[[136  99 138 126]
 [130 130 127 108]
 [126 128 132 126]
 [138 125 130 119]
 [131 131 137 123]
 [116 134 142 143]
 [130 142 132 116]
 [140 124 116 155]
 [119 118 131 125]
 [140 133 114 112]
 [131 144 124 131]]
->
[[126 108 126 119 123 143 116 155 125 112 131]
 [138 127 132 130 137 142 132 116 131 114 124]
 [ 99 130 128 125 131 134 142 124 118 133 144]
 [136 130 126 138 131 116 130 140 119 140 131]]

[[148 129 120]
 [137 116 108]
 [145 134 126]
 [131 114 107]
 [146 150 126]
 [111 146 147]]
->
[[120 108 126 107 126 147]
 [129 116 134 114 150 146]
 [148 137 145 131 146 111]]

[[137 136 153 127 143 128 115 118 138]
 [133 124 127 126 119 144 131 117 122]
 [144 137 139 121 132 130 128 129 121]
 [126 121 115 119 123 132 141 125 114]
 [125 114 124 149 109 113 131 125 119]
 [125 132 125 137 147 138 128 127 117]
 [131 125 123 130 129 125 136 131 124]
 [133 137 128 127 130 130 126 132 127]]
->
[[138 122 121 114 119 117 124 127]
 [118 117 129 125 125 127 131 132]
 [115 131 128 141 131 128 136 126]
 [128 144 130 132 113 138 125 130]
 [143 119 132 123 109 147 129 130]
 [127 126 121 119 149 137 130 127]
 [153 127 139 115 124 125 123 128]
 [136 124 137 121 114 132 125 137]
 [137 133 144 126 125 125 131 133]]

[[143 144 139 135 138 155]
 [137 137 140 134 146 138]
 [137 145 148 136 135 136]
 [144 143 142 136 140 138]
 [138 135 144 136 133 145]]
->
[[155 138 136 138 145]
 [138 146 135 140 133]
 [135 134 136 136 136]
 [139 140 148 142 144]
 [144 137 145 143 135]
 [143 137 137 144 138]]

[[126 131 135]
 [137 137 156]
 [124 133 131]
 [128 124 133]
 [136 140 142]
 [124 127 132]
 [126 129 125]]
->
[[135 156 131 133 142 132 125]
 [131 137 133 124 140 127 129]
 [126 137 124 128 136 124 126]]

[[131 154 141]
 [129 122 114]
 [125 141 115]
 [145 145 102]
 [125 123 100]
 [102 129 128]]
->
[[141 114 115 102 100 128]
 [154 122 141 145 123 129]
 [131 129 125 145 125 102]]

[[149 124 149 125 148 107 106 149 150 133 149 126 145 133 114 147]
 [145 105 149 106 147 107 107 146 112 140 122 106 150 124 131 125]
 [150 114 145 107 151 108 108 148 122 149 107 110 149 109 106 151]
 [124 105 150 146 114 108 106 121 115 106 151 149 109 149 149 122]
 [133 108 150 147 121 105 105 137 124 108 150 149 108 150 152 146]]
->
[[147 125 151 122 146]
 [114 131 106 149 152]
 [133 124 109 149 150]
 [145 150 149 109 108]
 [126 106 110 149 149]
 [149 122 107 151 150]
 [133 140 149 106 108]
 [150 112 122 115 124]
 [149 146 148 121 137]
 [106 107 108 106 105]
 [107 107 108 108 105]
 [148 147 151 114 121]
 [125 106 107 146 147]
 [149 149 145 150 150]
 [124 105 114 105 108]
 [149 145 150 124 133]]
---
[[111 122 123]
 [119 153 138]]
->
[[111 122]
 [119 153]]

[[146 135 113]
 [127 143 104]
 [136 111 100]]
->
[[146 135]
 [127 143]]

[[109 145 120 108]
 [149 106 108 147]]
->
[[109 145]
 [149 106]]

[[124 148]
 [144 114]
 [134 154]
 [113 114]
 [142 113]]
->
[[124 148]
 [144 114]]

[[117 119 129 108 135]
 [100 105 149 102 110]]
->
[[117 119]
 [100 105]]

[[124 109 148 143 140]
 [112 123 141 130 136]
 [142 116 129 152 143]
 [140 126 134 135 128]]
->
[[124 109]
 [112 123]]
---
[[149 118 119 147]
 [138 133 136 128]
 [145 123 118 156]
 [138 122 115 151]
 [137 133 139 119]]
->
[[133 136]
 [123 118]]

[[141 133 145 136]
 [126 108 118 130]
 [140 142 107 147]
 [108 125 107 143]]
->
[[108 118]
 [142 107]]

[[150 149 144 122]
 [ 98 110 133 149]
 [111 115 124 138]
 [124 115 120 117]]
->
[[110 133]
 [115 124]]

[[132 128 105 117]
 [129 122 108 122]
 [108 113 132 131]]
->
[[122 108]
 [113 132]]

[[108 145 143]
 [118 145 129]
 [135 116 119]
 [148 115 103]]
->
[[145 129]
 [116 119]]

[[103 118 150]
 [105 104 107]
 [121 106 112]]
->
[[104 107]
 [106 112]]
